Rows, each with the tier of its hidden value:
[ 488  -78  -82 -133   40 -278  -24 -199 -137  304 -112   97 -480 -125
   43  117   84  153 -379   17 -110  412  -44 -490  148  -78  260   52
 -158 -249 -487  585  426  157 -476  229  198  243  209  224   98  603
 -530  -53 -326 -254 -262  -34 -154  -56  209  203]
[71]
[  43   53   -8   -8   70   48   41   29  108   71  -16   21  -52  -68
  -69   58  -44   62  -61   69  -42   76  -94  -20  169  -13  158  -56
  -47   17 -158  -86    7  -55  -96   -9  -35   11  -54  -14   11  132
  -93   88   43   95   37   53   23  -29  160   63]
[77]
[ -51   58 -138  -60  -37  152   55  -57  -58  161   42  -19   81 -160
 -129  -15  -26  247  -14  -41  -38  -38   51   18 -105   32   63  -38
 -136  -56  -37  -24   -5 -109 -123  -17    4   -1  -44  -27  169   17
  -52  164 -197   60   73  169  -41   38   96  142]
[65]
[ -10   15  -69 -146   71   44   76   31  152  189 -115   80  -46  -88
 -197   49  -96  132  -66  182  -52  143 -130  -27  173   33  250  -73
  -56   36 -287  -81   72    5 -244   66   13   63 -132  -36  -68   59
  -54  269   35  128   57   87   -4   -1  228  161]
[71]
[ 220  -62 -143   77   65  220   59 -201  -64   20   95  -35   -4   99
  -14  151   46   -2  314   18  114   23   95 -155  -77  -18  -50   36
  -42   14   13 -222 -188 -194  -18   89  -83  -51  -51  -56  178  126
   35 -108  170   17  -31   18   36  -61   54   53]
[65]
[  81   89  -41  -19 -112   45   11    8  -97   91   47   73   49 -202
  -72    0  -17  217 -186 -135  -47   44  -21   -8  -25  -48   70   61
 -153 -149 -149  138   75  -28 -176  -68  -48   95   76  117  156  166
 -213  158 -249  -76  -19  148  -86   39  106  178]
[73]
[  31  160  227   18   36  -17   51  136  308 -113  -95   -5   -3  -13
  -81   48  -67 -115 -106  111  -29  120 -120   99  418 -148  131   14
   86  104 -143 -196  -31   76   44   41 -134  -31  -79   58  -59  131
  -27   75  191  204   63   72   34 -101  115  -30]
[68]
[  42  -52  -86  -72  -59  114   31 -147  -65  146   23   33   29  -34
  -26   38  -43  200   76  -51  -30   55  119  -66  -81   70  -40  -33
 -113  -82  -29  -11  -49  -68  -74   72   24   40  -37  -58  143   23
  -16   66  -96  -18    0   39  -38  -12   33   84]
[73]
[-175   21   22   27 -171  218   17 -187   -1 -123   59  -59  306  -98
   73 -121  -44   34   80 -335   49   75  106  206 -230  -33  -78   29
  -60  -90  310 -411 -142 -185   18  325 -359 -113  133  122  244    0
  -21 -153  -65   21  -16   93  254   -2  -73  -80]
[65]
[  73   69    6  -53  -26   16   22    9   63  111  -38   31   -3  -22
  -92   27   -5   97 -106   35  -49  108   24  -47  112   24   88   -1
  -69  -15 -146   53   84   49 -103   42  102    1   13   -5   56  124
  -79  125  -70   68   21   61  -60   50  110   49]
[76]
[  12   45   36  -19   28   78  -12   61   99   -1   29   23   39    5
  -34   69  -48  -12   -9  -52    9   78  -76    5  150   13   59  -32
  -25  -18  -53 -171  -40  -32  -45   65  -68  -26   25    3   29   61
  -88   21  125   98    5   21   61   -2   69  -43]
[77]
[ 131   76  102   36   13    2   94  -38  236 -205  -86  -83   51   20
  -35   90  -61  -88   47   31   60   70   31   77  174  -67  -66  172
   79   82  -78 -126    4  137  104   24  -57  -96  -86  -28    7  123
  101  117  135  126   87  -24  -21   25  120  -52]
[59]
[ -53  122   68  -90   -3   46   76   13   50  -51    7 -101   56 -136
 -100   34 -125  152  -61 -135  -29  -69   13  137   51  -81    5   18
  -25  -92  -16  -54  -15   62    9  -49  -65  -13  -85  -19  113  -21
  -30  226 -127   95   84  122  -56 -127   79   46]
[73]
[ 237  172  171  197  -88  205  -38 -119   48 -470  117 -166  322   94
   98  128   55 -300  280 -316  253  -75  216  100  -11 -134 -365  219
  103  -37  247 -247 -279  -92  391   70 -195 -154  105   -8  124   20
   60 -228  181   10   39   19   10   14 -122 -238]
[65]
[ 136   74   12   12   39   73  -23   87   81  -39   68  -56  -36   19
  -57  129    7  -22  -32  -37   40   72  -69  -86  257 -148    6   56
   42  -47 -132  -59  -44   -3  -56  -67  -13    6    3   57  101  167
 -138   61   71   92   -6   98  -71  -65   65   39]
[59]
[-129 -117 -120  190  -24  139   84 -274  233  337  -81  -49 -163  -57
   72  -82   41  261   71  327 -201   62  201  -98  183   55  205 -304
 -117  290  -57 -161  -84 -308    8  130  -13  -37 -191 -182  107  295
   -2 -172  -15  113   69  114  144  -13  174  128]
[84]
[  95  104  243  272    8   89   75  -61  128 -218   42  -75   22   73
  137   42  -26   29   -6 -147  -35    6   39  197  100  -69  157  -17
  -23   42  -21 -202  -51  -59  134  -57 -151  -80   62 -129   21  407
 -145  -68  116 -120  -59  -31  203 -137  241  -56]
[85]
[ 132   36  -89   15    1   14  -29   12   42  -62   71  -68   43  -17
   32  114  -35  -76  -62 -178   46  156  -37  -47   33  -37  -96   27
  -11  -84  -79  -91   27  -37  -78   94  -48    3  104  -18   98  136
 -115    0  -17   48    1  -49   42   29   55  -96]
[84]
[ -11   12  100  -19   60   98  153 -124   69   78  -81   53 -128 -267
  -54   23 -158  359    5  126 -136  -74  -52   98  155  -75  242  -86
  -87  -29 -222   17  -93  -98  -27 -223 -174  159 -293  -57  -30  146
  -90  226  -78  -87   54  162  -49 -244  249  320]
[71]
[ -24  -12  -15 -130   92  -35   11   73   59  304  -57  133 -160  -13
 -117   32  -51  195 -182   83 -120  113 -131 -112  149  180  373 -152
 -172  -17 -232   44  214   71 -294  112  142    5   55  -24  -30  165
 -239  145   29   59  -65    6   54   55  236   61]
[85]
[  45   59  -24  -98   14   66  -32   42   40   -4   49  -55   35   -4
  -64   68  -21  -42  -46 -105   35  135  -48  -61  133 -109  -40   24
   31 -110  -18 -122  -47  -24  -88   88  -30   -9   34   96  137   11
  -78   40  -12  147   13   74  -30  -67  -27  -20]
[59]
[ 333   57 -105   90  -73   64  110 -151   80 -168 -139  302  268  -96
  -37  -62   55 -394   11  268  105  488 -149  -17  -26 -180  -92  300
   52   52  -52 -334 -249 -320  -42   85 -348   34  -78  393   25  -46
  370  -62   82  181  156  -95   24  113  -52  144]
[59]
[ 138  103  -46  135  -70  218   -4 -279 -183  -70   97  -24  241  -38
   60  -26   99  -62  151 -235  101  -14  223    1 -318   26  -61  -13
 -140  -94  248 -161 -186 -340  116  189 -119  -99  157   18  194   15
  -29 -262 -115  -55    6   43  104   27  -45  -70]
[85]
[-559  292  623 -256 -280  -37   46   59  115 -281 -173  118  463 -464
  -30 -339 -319  364 -310 -412 -177 -364  126  662  -21  185  -52  109
 -136 -240  423  128    1  310  457 -211 -151 -121  -64  179  -42 -555
  103  371 -372   64  252  156 -133   88 -134  -83]
[57]
[ -78 -152 -225 -175   57    8   28  -36   36  371  -16   85 -194 -111
  -83   38  -82  252  -52  163 -123  106  -80 -216  127   95  104 -123
 -129  -17 -138   -6   43  -49 -255   51   53   53 -132   42  140  -14
  -41  126  -43  178   34   36  -53   11   61  154]
[85]
[  57  250  276   97   71 -189   69  282  435 -109 -152   -9  -73  -24
  -74   59  -95  -96 -335  199 -137  109 -159  165  541  -52  212  -32
   59  199 -330    8  165  214   87 -152   77  -39  -80 -110 -210  247
  -44  231  124  222  147  -34  -12   19  283  -93]
[84]
[  24   27  -69 -170  145   27   61   76  203  163 -156  115 -108 -229
 -213   61  -96  120 -117  270  -42  129 -260  -73  305    6  309  -23
  -29   24 -389   20  100   -4 -257  -73  -17  110 -191   53 -161   77
 -122  300   47  132   94  134  -81   53  265  236]
[63]
[ 105   30   -7   42  -56  187  -35 -156  -47  -37   67   -6  153   44
   36   34   53  -42  153 -133   79   57  148  -51  -69   21 -102    9
  -48  -64  126 -146 -160 -177   78  143  -47  -57   79    4  133   20
  -19 -163   28    6   -6   33   34   29  -56  -64]
[57]
[ -15    8  -39   10    4  143    1 -149  -59  117   54   -1   40  -64
   25    9  -18  130   66 -100  -34  -18  102  -29  -84   90   58 -155
 -139  -60   73  -98  -94 -209    6  102  -37  -16   19  -78  108   23
  -96  -92  -62   -1    4   48   75  -37   40   -7]
[84]
[ -20  126  -33  -69   23  112  -68   21   68   13    4  -38   94 -241
  -82   34  -33   27  -75  -89   32  -20  -49  -24  146  -35   43  -76
  -38  -95  -77   10  -48 -164  -14  -21  -54   53  -13   33  -16  -48
 -193   52 -106   87   97  186  -71   44   44   35]
[84]
[ 425  469   69  203    6   57   52   15   21 -305   59 -228  188 -153
 -208  207  134 -331  104 -136  274 -253  148   11    5 -187  -98  175
  -42  113  -56    1  -17  -18  211  200 -165 -134  138  -19   96  165
 -136 -140   58  120   95  234  -80   77   91 -164]
[71]
[  84  125   73   25   32  -41  -20  148  153  -54   18  -21  -39  -72
  -21   87  -43  -58 -186  -44  -25  102 -135   -7  295 -103   57    3
   10  -21 -159  -37   39   27  -39  -32  -60   15   38   59   22  168
 -167   50   37  118   27   37   -9  -26   98  -38]
[85]
[   1   67  101   26   48  131   25 -125  -36  -49   69  -90   -5  -86
   47   29  -43  112   39 -196  -14  -66   47   54    0  -60   93  -86
  -64 -120   89 -121 -107 -141   54   34 -139  -24   14  -13  123  110
 -172  -81  -48  -37  -29   92   81 -194   65    2]
[77]
[  31  -32  -56  -33   31   66   46  -83  103   62  -27  -33  -50  -61
  -19   57  -55  119   15   28  -29   87    1  -40   97    9   47  -16
  -31   -3 -115  -61   11  -25  -77   33  -15    9  -76  -49   56  135
  -52   81   -2   51   31   32    5   -5  127   62]
[63]
[ 119   31  -60   30 -115  160  -21  -71  -60    5   84   43  176   25
  -17   63   17   12  107 -123   66   67  115  -40  -72   20 -147   42
  -76  -60   24 -107 -128 -119    6   86  -45    2   63  -10  149   13
   -1  -27    1    2    3   39  -15   65  -33   -6]
[73]
[ 119   84   76   46  -28   80  -20   -4   74 -115   38   -9   79   -8
   12   68    8  -94   21  -93   60   79    1  -12  136  -76  -62   72
   10  -32    4 -128  -88  -45   55   69 -117  -34   55   79   84   98
  -68  -80   92   65    3   40   12    1   -4  -58]
[57]
[ 177   58 -124   15  -30   43   27  -14  102   58  -29   14   45    4
  -81   59   30  -78  -63  101    8  271  -15  -88  111  -91   -7   30
    7   35 -196  -93   -8  -93 -139   99    8   38   -9   17   67  154
   14   64  -31  124   58   29  -19   40   88   56]
[73]
[-147  148   28   78  151  242   93   74   45  330   56   26  -70   19
  -89  -72  -18  225 -118  217 -283  172 -121  148  143  -68  509 -518
  -87   64 -174 -347 -195 -453 -170  -84   -4  104 -143 -259  -14  218
 -107   41  -79   91   53  156  245 -392  265  168]
[63]
[ 220  130  226   19  132  -60   96  -58  159 -132  -89  -88 -193  -49
  -10  100  -41  -29  -71  113  -49   57  -15  -23  361 -239   95   49
   95  -19 -149   54  -58   49  120 -137  -24   27 -171   47    2  198
  -37   54   11   78   53   51 -127 -289  117   75]
[76]
[ 120   -9 -125  -22  -44  121   38 -116  -64   91   60  -23   36  -39
  -25   81  -18  138   84  -67    2   74   98  -65  -95   19  -88   -1
  -86  -66  -70  -28  -40  -80  -79   64   -6   46  -14  -84  161  105
  -31   42  -92  -20    5   43  -28   -3   50   57]
[76]
[ 156  -83 -183  -10 -154  244  -31 -306 -266  127  120   47  160  -65
   71   42   37  203  219 -212   47   49  264 -131 -342  115 -223  -13
 -176 -188   74   45 -149 -251  -23  117  -13   95   71  -77  222   25
  -60 -120 -203 -204  -49   48  -43   67  -75   71]
[68]
[-122   -1 -322 -123  -73   70 -104  172   58  302  105  -89  -35 -157
  -96   -3    4  191 -337  -95 -107  310 -164 -133  172 -135   68 -127
  -33 -124 -262  -18  153 -110 -461   75   48  134  109   82  221  232
 -324  166 -308  139   -1  212    1   56   81  135]
[57]
[  35   36   28  -38   19  118   30   16   67   64  -27  102   35  -38
 -115   50  -55  103   -6   43   -3   60  -79    3  141   -4  185  -17
  -61  -25 -165  -98  -46  -61 -118  -32  -47   41  -59   15  -21   73
  -93  166   73   27    5   95   -5  -27  162  145]
[71]
[ 170  119   67   90 -117  197  -47  -79  -58 -230  113  -20  306   71
   39   68   42 -169  159 -289  165   54  133   57 -117  -39 -218  122
   -8 -103  161 -217 -189 -130  141  144 -147  -71  166   28  136    9
  -10 -149   71  -27  -18   17   54   45  -89 -144]
[76]
[  -6  138  -37  -93    5  114   61   25  -27  -14    8   12  144 -191
 -224   25  -44  142   -4  -79   85 -186  -27   54  -47   26   83  154
 -114  -69  -14   10   32   44  -58  -98  -32  -90  -33  107  107  -94
  -43  274  -70  112   98  191 -129  128  112  130]
[65]
[ 157  185   34  108  -35  102  -42   31   49 -177  103 -102  182   20
   31   89   31 -206   11 -185   79  101   49   48   47  -99 -164    0
   31  -36   34 -183 -132 -142  119   96  -89  -35  115  -51   88   80
  -42 -133   21   85   54   13   54  -15  -30 -180]
[77]
[  49  100   17   35 -100  121  -11  -41   17  -52   74  -86  147   -8
    1   36    7   26   40 -139   17   11  154   33   15  -40 -179   20
  -18  -41   71  -70 -106  -59  111   28   -3  -39   25  -48  168   23
   10  -17  -79   70   63   77  -47    8  -49  -63]
[59]
[  93   68   -2   17   28   21   15   -9   46  -26   38  -34   -9  -57
   10   68  -33  -31  -58  -84   -5  103  -43  -19   83  -65    8  -14
  -29  -50  -45 -108  -26  -68  -36   73  -98   -2   34   30   98  119
  -91  -31   -5   77   13    5   45  -64   54  -39]
[85]
[ 127  140  108   28  105   -9   51  172  255  -40  -69   38  -76  -14
 -105   80  -30 -105 -164  185  -40  218 -232   15  415 -170  223   11
   77   75 -293 -147    9    6 -109  -60  -76   34  -74   68  -78  240
  -85  127  156  168   46   57   18  -93  201   69]
[65]
[ 185   50   38  176  -44   73   -3 -134  -27  -64   86   -2   41   37
  131   50   45  -52   53  -59  -14   46  153  -56   37  -52 -149  -13
  -45  -22   94  -58 -200 -204  199  -61  -29  -26   11  -17  155   90
   42 -182  -21   18   39  -50  -22  -66  -53  -53]
[84]
[ 116  -25 -112   -5  -35   83    2  -74  -24   84   70  -14  -22   14
  -25   72   27   23   26  -61   33  139   21 -147   35  -85  -25   38
  -50  -52  -28 -124  -40  -77 -148  168  -85   -7   59  109  231  149
  -93  -56    6   68  -58   64   19  -36    4   47]
[68]
[ -99 -192 -280 -201  -88  170   19 -219 -183  417   18  158  -12 -175
  -98  -31  -56  422   74   -5  -66   36   73 -182 -202  173   80  -88
 -253 -138  -40   33  -11 -157 -304  133   -3   98  -58   60  216  -70
  -88  123 -196  -37  -35  132  -47   73   31  272]
[71]
[  29  -40 -215   -5  -47   93   36 -206   24  230  -71   48   20 -166
  -80  -28   40  178   15  103  -10   32  112 -141  -82  147  107  -18
 -182   61  -92   61   90 -127 -140  140   49  -34  -13    0   90  104
  -64   28 -127   43   58  100  -21  243  142  129]
[85]
[ -15   44  101  -67   51   76   10   79  172   -2  -28    2  -24  -35
  -70   69  -81   60  -38    5  -17   84 -119   26  276  -53  142  -24
   23  -20 -149 -132   -8   33  -82   11  -78   21  -53   13  -22  123
 -141  117  122   79   -4   95   24  -71  131   44]
[59]
[  42  102   11  -65   65  114   13  116   78    4    2   35   53  -54
 -160   84  -74   68  -87  -16   14   83 -164   44  186  -88  198  -18
   -3  -85 -243  -92  -26  -54 -167 -124  -17   74  -54   -7  -53   77
 -146  279   16   44   32  123  -33  -78  204  152]
[71]
[ 265 -278 -154  -11   49  208 -136 -317  127    8 -156  300    7   30
   14   39  165 -242  231  263  255  310  -95 -486  307  -33  114  266
   55  -21  -69 -106 -193 -301 -136   99  -99  -18  -24  491  -70   29
  -61 -206  359   38  -71   39 -102  279  -22  257]
[77]
[ 160   28    3   33 -136  102  -36 -121  -80  -52   99  -28  122    7
   73   76   23    5   98 -237   65   61  175  -58  -93   10 -231   72
  -72 -104   82  -34  -69  -36   58  180  -75   -8  140    5  205  102
  -79 -153  -35  -60  -55   12   -1   45  -85 -101]
[76]
[  65   -4  -89  -55 -119  171  -58 -154 -100  113   61   41  139  -69
    8   15   35   71  107 -131   35   84  154 -111 -112   74 -140  -34
 -114 -106   71  -35 -102 -167  -23  212  -42   34   85   22  164  -17
  -77 -144  -91  -18  -16   87  -12   86 -101  -16]
[59]
